Below are the code and all the weights of a small trained network. Each question names an input and a class and asks about switching units off, where a switched-off unit gives its printed mean instead of its output.

import numpy as np


def w(rows, s, z=0):
    codes = np.array(rows[::2]) - 128.0
    scale = np.full(codes.shape[1], s)
    scale[-1] = z or s
    return codes * scale


def norm(h):
    return h / np.sqrt((h * h).mean(-1, keepdims=True) + 1e-5)


def f(y):
    return np.maximum(y, 0)


def log_softmax(a):
    a = a - a.max(-1, keepdims=True)
    return a - np.log(np.exp(a).sum(-1, keepdims=True))


def net(x, mask):
    res = np.array(x, float).reshape(1, 4) / 4 @ E
    u = 0
    for l in range(4):
        y = f(norm(res) @ A[l][:, :-1].T + A[l][:, -1])
        res = res + np.where(mask[u : u + 4], y, B[l][:, -1]) @ B[l][:, :-1]
        u += 4
    return log_softmax(norm(res)[-1] @ U[:, :-1].T + U[:, -1])


A, B = {}, {}
E = w([
[205,116,218,170],'x0',
[134,103,141,79],'x1',
[118,113,136,180],'x2',
[118,3,187,88],'x3',
],0.013)
A[0] = w([
[234,177,77,213,254],'0.n1',
[37,104,127,46,31],'0.n2',
[200,229,156,119,117],'0.n3',
[122,169,152,2,66],'0.n4',
],0.0097,0.0073)
B[0] = w([
[87,203,190,92,254],'0.n1',
[49,9,149,32,163],'0.n2',
[126,226,136,157,186],'0.n3',
[192,113,64,29,155],'0.n4',
],0.011,0.0088)
A[1] = w([
[66,149,77,33,173],'1.n1',
[87,57,8,61,2],'1.n2',
[242,108,73,117,82],'1.n3',
[69,81,55,79,15],'1.n4',
],0.013,0.0071)
B[1] = w([
[172,79,72,84,254],'1.n1',
[60,2,133,28,197],'1.n2',
[170,175,144,86,133],'1.n3',
[68,72,184,70,178],'1.n4',
],0.014,0.0092)
A[2] = w([
[37,126,76,110,129],'2.n1',
[145,123,10,109,103],'2.n2',
[141,73,192,168,154],'2.n3',
[232,115,85,175,1],'2.n4',
],0.012,0.01)
B[2] = w([
[72,151,41,48,234],'2.n1',
[167,253,107,75,191],'2.n2',
[193,110,184,63,253],'2.n3',
[26,32,190,204,128],'2.n4',
],0.012,0.0048)
A[3] = w([
[254,217,119,243,49],'3.n1',
[247,159,236,32,182],'3.n2',
[191,137,180,173,170],'3.n3',
[193,24,131,223,1],'3.n4',
],0.0094,0.01)
B[3] = w([
[33,161,148,252,140],'3.n1',
[198,94,108,155,249],'3.n2',
[128,82,171,182,169],'3.n3',
[68,218,207,178,128],'3.n4',
],0.015,0.013)
U = w([
[143,195,89,69,97],'0',
[174,131,105,166,1],'1',
[160,161,105,66,103],'2',
[59,251,48,73,112],'3',
[211,36,235,201,164],'4',
[106,233,216,233,220],'5',
[59,63,116,41,226],'6',
],0.017,0.01)

Each question gives the input, the list of numbers given to net, and the class t.
The units are the neurons (one row each of A and B). Each row of codes is followed by its name. A weight is (code - 128) times the scale printed after its matrix; where a second scale follows, it is the last column's (A, B and U).
mask holds one flag per neuron, layer by layer. A switched-off neuron (its flag False) gives its mean, the last column of its row in B, instead of its output. The means were averaged over made-up inputs and are rounded, as every weight is.
A unit's drop is (log p(t) with every unit on - log p(t) with that unit switched off) / (log p(t) with every unit on - log p(t) with every unit switched off).
The circuit of an input: a set's keep is (log p(t) with only the set's units on - log p(t) with every unit switched off) / (log p(t) with every unit on - log p(t) with every unit switched off). Starting from the 12 units with the biggest drops (on a tie, the unit counted first), units are removed one at a time, each time the one whose removal leaves the highest keep (on an exact tie, the one counted first), for as long as the keep stays at least 0.8.
circuit, biggest first: the units of the circuit, biggest drop first
top k neurons: the k neurons with the biggest drops, biggest first
top k neurons in layer l: the k neurons of layer l with the biggest drops, biggest first
drop of u: that unit's drop, to one decimal
input [-2,7,7,-4], class 0: circuit, biggest first : 1.n2
input [0,-8,-3,5], class 4: top 2 neurons : 1.n2, 0.n2
input [-1,-2,3,5], class 4: circuit, biggest first : 1.n2, 1.n4
input [-1,-8,-5,2], class 2: top 3 neurons : 1.n1, 1.n2, 2.n2
input [1,4,-4,-6], class 5: top 2 neurons : 1.n2, 0.n3
input [3,5,-5,-2], class 0: top 2 neurons in layer 0 : 0.n4, 0.n3
input [1,3,-6,0], class 2: top 2 neurons in layer 1 : 1.n3, 1.n4
input [-1,0,7,2], class 4: top 2 neurons : 1.n2, 2.n3
input [0,-4,0,-1], class 5: top 2 neurons : 1.n2, 0.n2
input [0,-6,-4,8], class 4: top 2 neurons in layer 1 : 1.n2, 1.n1
input [-1,-6,4,0], class 3: drop of 3.n3 : 0.1
input [-2,-1,-6,-4], class 3: drop of 2.n3 : 0.2
input [2,1,-8,-5], class 5: drop of 0.n2 : 0.2
input [4,-2,-3,-1], class 5: top neuron : 0.n3
